Below is a small trained network, with its code and all its weights. Each question gives an input and a class and asks what happens when units are switched off, that is, made to give their printed mean instead of their output.

import numpy as np


def w(rows, s, z=0):
    codes = np.array(rows[::2]) - 128.0
    scale = np.full(codes.shape[1], s)
    scale[-1] = z or s
    return codes * scale


def f(y):
    return np.maximum(y, 0)


def log_softmax(a):
    a = a - a.max(-1, keepdims=True)
    return a - np.log(np.exp(a).sum(-1, keepdims=True))


def net(x, mask):
    res = np.array(x, float).reshape(1, 5) / 4 @ E
    y = f(res @ A[0][:, :-1].T + A[0][:, -1])
    res = res + np.where(mask, y, B[0][:, -1]) @ B[0][:, :-1]
    return log_softmax(res[-1] @ U[:, :-1].T + U[:, -1])


A, B = {}, {}
E = w([
[94,59,172,146,66,31],'x0',
[150,140,132,148,155,111],'x1',
[119,130,126,124,125,127],'x2',
[99,59,146,77,224,125],'x3',
[88,106,79,248,189,166],'x4',
],0.014)
A[0] = w([
[152,177,113,100,152,197,198],'neuron 1',
[90,75,133,155,119,52,199],'neuron 2',
[135,118,128,138,154,154,107],'neuron 3',
[61,96,89,248,125,147,1],'neuron 4',
[128,147,156,134,87,114,121],'neuron 5',
[190,158,170,5,132,103,114],'neuron 6',
[140,112,171,76,94,36,105],'neuron 7',
[84,114,125,198,131,153,151],'neuron 8',
[157,158,111,142,124,153,124],'neuron 9',
[118,62,149,151,112,82,80],'neuron 10',
[72,112,100,212,132,144,163],'neuron 11',
[104,58,155,168,94,56,60],'neuron 12',
[94,29,145,29,242,98,146],'neuron 13',
[155,148,108,131,100,173,143],'neuron 14',
[107,112,159,100,158,109,33],'neuron 15',
[149,147,103,79,125,91,180],'neuron 16',
[112,52,132,64,206,112,35],'neuron 17',
[136,95,125,121,93,140,184],'neuron 18',
[117,76,131,151,120,94,27],'neuron 19',
[158,192,113,96,146,183,76],'neuron 20',
[144,147,101,150,105,135,193],'neuron 21',
[93,100,100,113,171,154,142],'neuron 22',
[102,137,95,124,176,177,98],'neuron 23',
[96,123,104,113,212,193,110],'neuron 24',
[146,128,130,88,143,137,220],'neuron 25',
[150,216,115,85,146,195,75],'neuron 26',
[81,88,123,98,228,173,129],'neuron 27',
[176,108,155,155,39,92,161],'neuron 28',
],0.014,0.011)
B[0] = w([
[123,152,45,127,134,145,204],'neuron 1',
[130,124,210,131,112,145,207],'neuron 2',
[124,116,131,115,124,98,145],'neuron 3',
[119,185,192,141,127,237,186],'neuron 4',
[121,112,134,127,132,112,162],'neuron 5',
[106,174,60,136,112,190,237],'neuron 6',
[144,82,176,130,138,46,214],'neuron 7',
[121,136,84,102,115,123,180],'neuron 8',
[105,123,108,108,94,140,155],'neuron 9',
[124,161,96,143,129,171,170],'neuron 10',
[138,129,47,114,144,126,195],'neuron 11',
[119,169,62,116,120,197,186],'neuron 12',
[114,165,5,112,126,183,251],'neuron 13',
[127,159,106,138,138,145,164],'neuron 14',
[139,140,190,140,128,152,143],'neuron 15',
[148,111,165,144,149,147,184],'neuron 16',
[127,170,222,150,132,200,186],'neuron 17',
[149,142,153,151,157,115,164],'neuron 18',
[136,139,78,128,138,102,146],'neuron 19',
[125,157,165,133,131,176,174],'neuron 20',
[127,135,155,126,130,178,168],'neuron 21',
[150,115,148,130,127,75,172],'neuron 22',
[124,103,125,119,114,64,168],'neuron 23',
[127,83,141,127,115,38,192],'neuron 24',
[124,122,201,137,114,143,187],'neuron 25',
[124,150,149,132,135,216,186],'neuron 26',
[147,77,158,129,128,39,207],'neuron 27',
[125,97,162,119,144,87,206],'neuron 28',
],0.024,0.023)
U = w([
[156,166,181,144,154,222,253],'0',
[140,162,2,95,144,173,57],'1',
[196,23,185,113,162,66,80],'2',
],0.013,0.0037)

Each question gives the input, the list of numbers given to net, and the class t.
The units are the neurons (one row each of A and B). Each row of codes is followed by its name. A weight is (code - 128) times the scale printed after its matrix; where a second scale follows, it is the last column's (A, B and U).
mask holds one flag per neuron, in row order. A switched-off neuron (its flag False) gives its mean, the last column of its row in B, instead of its output. The means were averaged over made-up inputs and are rounded, as every weight is.
A unit's drop is (log p(t) with every unit on - log p(t) with that unit switched off) / (log p(t) with every unit on - log p(t) with every unit switched off).
The circuit of an input: a set's keep is (log p(t) with only the set's units on - log p(t) with every unit switched off) / (log p(t) with every unit on - log p(t) with every unit switched off). Starting from the 12 units with the biggest drops (on a tie, the unit counted first), units are removed one at a time, each time the one whose removal leaves the highest keep (on an exact tie, the one counted first), for as long as the keep stays at least 0.8.
units of the circuit, in order: the units of the circuit, biggest drop first
most important unit: the unit with the biggest drop
k most important neurons: the k neurons with the biggest drops, biggest first
drop of u: that unit's drop, to one decimal
input [6,1,5,-7,-8], class 2: most important unit	neuron 7
input [-5,-7,4,6,5], class 2: 2 most important neurons	neuron 27; neuron 24
input [4,-1,3,-5,8], class 0: 3 most important neurons	neuron 4; neuron 13; neuron 2
input [1,-8,2,1,-1], class 0: 3 most important neurons	neuron 27; neuron 24; neuron 7
input [-4,-8,-3,-3,0], class 0: 4 most important neurons	neuron 13; neuron 6; neuron 11; neuron 26
input [8,8,-2,2,7], class 1: 2 most important neurons	neuron 11; neuron 12
input [-7,2,5,0,-1], class 0: 4 most important neurons	neuron 13; neuron 26; neuron 20; neuron 11
input [0,-7,-6,-6,-7], class 0: 2 most important neurons	neuron 6; neuron 27
input [-7,5,-2,-7,-7], class 0: 2 most important neurons	neuron 13; neuron 26
input [-2,-1,-7,4,5], class 2: 2 most important neurons	neuron 27; neuron 6
input [3,3,6,-8,7], class 0: 2 most important neurons	neuron 4; neuron 13
input [-7,6,5,0,-1], class 0: 3 most important neurons	neuron 13; neuron 26; neuron 20
input [-1,-2,-6,1,8], class 2: 2 most important neurons	neuron 13; neuron 6
input [-6,7,-6,7,8], class 2: units of the circuit, in order	neuron 27
input [0,-8,4,2,6], class 2: 2 most important neurons	neuron 6; neuron 27
input [4,-3,-6,0,-2], class 2: drop of neuron 26	0.1
input [-1,0,8,-7,-8], class 0: drop of neuron 5	0.0
input [4,7,-2,2,1], class 1: drop of neuron 20	0.1
